Below is a small trained network, with its code and all its weights. Each question gives an input and a class and asks what happens when units are switched off, that is, made to give their printed mean instead of their output.

import numpy as np


def w(rows, s, z=0):
    codes = np.array(rows[::2]) - 128.0
    scale = np.full(codes.shape[1], s)
    scale[-1] = z or s
    return codes * scale


def f(y):
    return y / 2 * (1 + np.tanh(0.7978845608 * (y + 0.044715 * y**3)))


def log_softmax(a):
    a = a - a.max(-1, keepdims=True)
    return a - np.log(np.exp(a).sum(-1, keepdims=True))


def net(x, mask):
    res = np.array(x, float).reshape(1, 5) / 4 @ E
    y = f(res @ A[0][:, :-1].T + A[0][:, -1])
    res = res + np.where(mask, y, B[0][:, -1]) @ B[0][:, :-1]
    return log_softmax(res[-1] @ U[:, :-1].T + U[:, -1])


A, B = {}, {}
E = w([
[134,77,80,75,74,9,82],'x0',
[115,71,117,152,122,100,140],'x1',
[114,149,157,55,119,115,164],'x2',
[66,29,147,132,179,112,87],'x3',
[99,81,204,175,38,119,157],'x4',
],0.012)
A[0] = w([
[140,105,159,156,178,220,135,48],'n0',
[138,83,129,166,101,151,145,151],'n1',
[52,106,161,255,144,23,102,250],'n2',
[198,152,179,2,200,75,84,148],'n3',
[112,78,125,32,163,48,110,175],'n4',
[118,85,91,174,180,126,30,116],'n5',
[125,109,73,54,9,52,210,211],'n6',
[54,132,182,175,98,140,194,167],'n7',
[191,173,74,79,127,149,58,112],'n8',
[154,167,214,150,68,146,137,198],'n9',
[97,136,107,216,83,102,154,132],'n10',
[134,132,154,210,188,219,101,80],'n11',
[58,172,146,36,183,75,215,246],'n12',
[169,108,189,226,143,224,132,247],'n13',
[132,191,141,89,127,121,144,82],'n14',
],0.0079,0.0025)
B[0] = w([
[85,216,137,119,145,92,143,199],'n0',
[127,127,135,127,59,161,117,157],'n1',
[98,133,65,53,120,200,120,225],'n2',
[132,2,136,213,99,86,61,225],'n3',
[71,175,148,131,184,109,70,237],'n4',
[148,133,77,71,115,119,89,195],'n5',
[71,119,127,131,148,154,133,251],'n6',
[129,146,74,186,71,132,123,211],'n7',
[150,96,202,164,115,83,75,211],'n8',
[160,82,52,165,96,191,146,210],'n9',
[151,132,42,155,44,135,163,164],'n10',
[85,177,138,62,193,125,117,223],'n11',
[56,53,99,198,73,219,135,212],'n12',
[128,174,73,64,113,154,142,254],'n13',
[113,117,169,129,79,99,165,165],'n14',
],0.0076,0.0091)
U = w([
[121,127,125,84,170,105,156,244],'0',
[164,99,88,137,34,191,198,200],'1',
[249,101,137,141,171,35,112,3],'2',
[89,34,186,153,141,89,129,77],'3',
],0.012,0.0021)

Each question gives the input, the list of numbers given to net, and the class t.
The units are the neurons (one row each of A and B). Each row of codes is followed by its name. A weight is (code - 128) times the scale printed after its matrix; where a second scale follows, it is the last column's (A, B and U).
mask holds one flag per neuron, in row order. A switched-off neuron (its flag False) gives its mean, the last column of its row in B, instead of its output. The means were averaged over made-up inputs and are rounded, as every weight is.
A unit's drop is (log p(t) with every unit on - log p(t) with that unit switched off) / (log p(t) with every unit on - log p(t) with every unit switched off).
The circuit of an input: a set's keep is (log p(t) with only the set's units on - log p(t) with every unit switched off) / (log p(t) with every unit on - log p(t) with every unit switched off). Starting from the 12 units with the biggest drops (on a tie, the unit counted first), units are removed one at a time, each time the one whose removal leaves the highest keep (on an exact tie, the one counted first), for as long as the keep stays at least 0.8.
units of the circuit, in order: the units of the circuit, biggest drop first
top k neurons: the k neurons with the biggest drops, biggest first
drop of u: that unit's drop, to one decimal
input [-8,-4,-4,-5,-4], class 0: units of the circuit, in order : [n11]
input [5,7,0,-8,-1], class 0: units of the circuit, in order : [n12; n9]
input [5,7,-2,3,-1], class 0: units of the circuit, in order : [n2; n3; n12]
input [4,7,-7,8,-1], class 0: top 3 neurons : [n2; n5; n3]
input [1,3,-4,4,1], class 1: top 2 neurons : [n2; n11]
input [2,-6,-5,8,-7], class 2: top 3 neurons : [n5; n12; n6]
input [6,-6,0,4,-7], class 3: top 2 neurons : [n3; n12]
input [2,-1,0,-1,-4], class 2: top 2 neurons : [n6; n2]
input [-4,-8,4,7,-3], class 3: top 3 neurons : [n3; n12; n2]
input [5,0,-2,1,-5], class 2: top 2 neurons : [n12; n5]
input [-2,-7,-6,-7,-8], class 2: drop of n8 : 0.1
input [-1,-5,-7,-6,-8], class 2: drop of n8 : 0.1
input [7,5,-6,5,-2], class 0: drop of n2 : 0.3
input [4,1,-8,2,2], class 1: units of the circuit, in order : [n2]
input [5,-1,7,1,-2], class 3: drop of n12 : 0.0
